Here is a tiny trained network, its code and every weight. The questions are about switching its units off for an input and a class, where a switched-off unit gives its printed mean instead of its output.

import numpy as np


def w(rows, s, z=0):
    codes = np.array(rows[::2]) - 128.0
    scale = np.full(codes.shape[1], s)
    scale[-1] = z or s
    return codes * scale


def norm(h):
    return h / np.sqrt((h * h).mean(-1, keepdims=True) + 1e-5)


def f(y):
    return np.maximum(y, 0)


def log_softmax(a):
    a = a - a.max(-1, keepdims=True)
    return a - np.log(np.exp(a).sum(-1, keepdims=True))


def net(x, mask):
    res = np.array(x, float).reshape(1, 2) / 4 @ E
    u = 0
    for l in range(3):
        y = f(norm(res) @ A[l][:, :-1].T + A[l][:, -1])
        res = res + np.where(mask[u : u + 3], y, B[l][:, -1]) @ B[l][:, :-1]
        u += 3
    return log_softmax(norm(res)[-1] @ U[:, :-1].T + U[:, -1])


A, B = {}, {}
E = w([
[93,133,68,71,148,141,45,67],'x0',
[75,55,81,254,72,196,153,70],'x1',
],0.0066)
A[0] = w([
[120,125,178,53,83,107,167,172,223],'0.n0',
[100,121,132,135,156,82,91,92,52],'0.n1',
[254,93,149,134,99,141,220,168,3],'0.n2',
],0.0077,0.0037)
B[0] = w([
[151,103,130,161,131,173,103,103,255],'0.n0',
[164,128,92,141,109,181,37,179,148],'0.n1',
[6,179,188,120,167,140,132,170,230],'0.n2',
],0.013,0.0057)
A[1] = w([
[166,76,95,168,45,193,98,172,98],'1.n0',
[253,105,156,136,176,205,100,181,234],'1.n1',
[201,237,250,52,192,51,130,124,3],'1.n2',
],0.0057,0.00076)
B[1] = w([
[150,184,134,23,254,40,184,103,226],'1.n0',
[83,60,143,118,199,133,173,104,240],'1.n1',
[144,129,62,178,24,47,200,50,254],'1.n2',
],0.009,0.0043)
A[2] = w([
[147,145,1,137,102,224,18,140,226],'2.n0',
[182,126,101,98,193,154,84,136,255],'2.n1',
[85,109,25,179,62,116,194,79,69],'2.n2',
],0.0089,0.0024)
B[2] = w([
[100,156,254,206,16,141,198,180,216],'2.n0',
[88,159,131,171,129,172,139,147,234],'2.n1',
[150,50,144,106,103,21,55,59,253],'2.n2',
],0.011,0.0058)
U = w([
[87,177,221,221,59,124,203,234,209],'0',
[183,52,112,118,96,5,120,28,156],'1',
[66,176,155,142,209,160,156,137,187],'2',
[239,108,58,2,115,215,40,225,3],'3',
[238,149,60,48,106,169,89,190,3],'4',
[216,132,43,12,106,192,56,193,3],'5',
[168,125,57,71,107,169,88,221,3],'6',
[253,120,73,23,120,206,84,211,3],'7',
],0.0097,0.0062)

Each question gives the input, the list of numbers given to net, and the class t.
The units are the neurons (one row each of A and B). Each row of codes is followed by its name. A weight is (code - 128) times the scale printed after its matrix; where a second scale follows, it is the last column's (A, B and U).
mask holds one flag per neuron, layer by layer. A switched-off neuron (its flag False) gives its mean, the last column of its row in B, instead of its output. The means were averaged over made-up inputs and are rounded, as every weight is.
A unit's drop is (log p(t) with every unit on - log p(t) with that unit switched off) / (log p(t) with every unit on - log p(t) with every unit switched off).
The circuit of an input: a set's keep is (log p(t) with only the set's units on - log p(t) with every unit switched off) / (log p(t) with every unit on - log p(t) with every unit switched off). Starting from all 9 units, units are removed one at a time, each time the one whose removal leaves the highest keep (on an exact tie, the one counted first), for as long as the keep stays at least 0.8.
units of the circuit, in order: the units of the circuit, biggest drop first
unit that matters most: the unit with the biggest drop
k most important neurons: the k neurons with the biggest drops, biggest first
k most important neurons of layer l: the k neurons of layer l with the biggest drops, biggest first
drop when u is switched off: that unit's drop, to one decimal
input [2,-3], class 2: 4 most important neurons	(0.n0, 0.n2, 1.n1, 2.n2)
input [7,3], class 0: units of the circuit, in order	(2.n0)
input [2,-2], class 2: 2 most important neurons	(0.n2, 1.n1)
input [5,3], class 0: 3 most important neurons	(1.n2, 2.n0, 1.n1)
input [1,-3], class 2: units of the circuit, in order	(2.n2, 2.n0)
input [0,2], class 2: 2 most important neurons of layer 1	(1.n0, 1.n2)
input [-3,2], class 2: 3 most important neurons	(2.n0, 0.n2, 1.n2)
input [6,4], class 0: 2 most important neurons	(2.n0, 1.n2)
input [-4,-5], class 1: 2 most important neurons of layer 1	(1.n2, 1.n0)
input [-1,-1], class 2: 3 most important neurons	(2.n0, 0.n0, 1.n2)
input [2,3], class 2: 2 most important neurons	(1.n2, 1.n0)
input [2,0], class 2: 2 most important neurons	(0.n2, 0.n1)
input [-4,6], class 1: 2 most important neurons of layer 2	(2.n2, 2.n0)
input [7,-7], class 0: unit that matters most	0.n1
input [1,2], class 2: 2 most important neurons	(1.n2, 1.n0)
input [-1,3], class 2: 2 most important neurons	(1.n0, 1.n2)
input [8,7], class 0: 2 most important neurons of layer 1	(1.n2, 1.n1)
input [1,-1], class 2: 2 most important neurons	(0.n2, 2.n2)
input [-3,-1], class 2: 2 most important neurons	(2.n0, 0.n0)
input [8,-4], class 0: unit that matters most	2.n0
input [5,1], class 0: drop when 0.n0 is switched off	0.1
input [7,-2], class 0: drop when 2.n0 is switched off	0.3
input [5,-1], class 0: drop when 2.n0 is switched off	0.4
input [1,-8], class 1: drop when 1.n2 is switched off	3.7
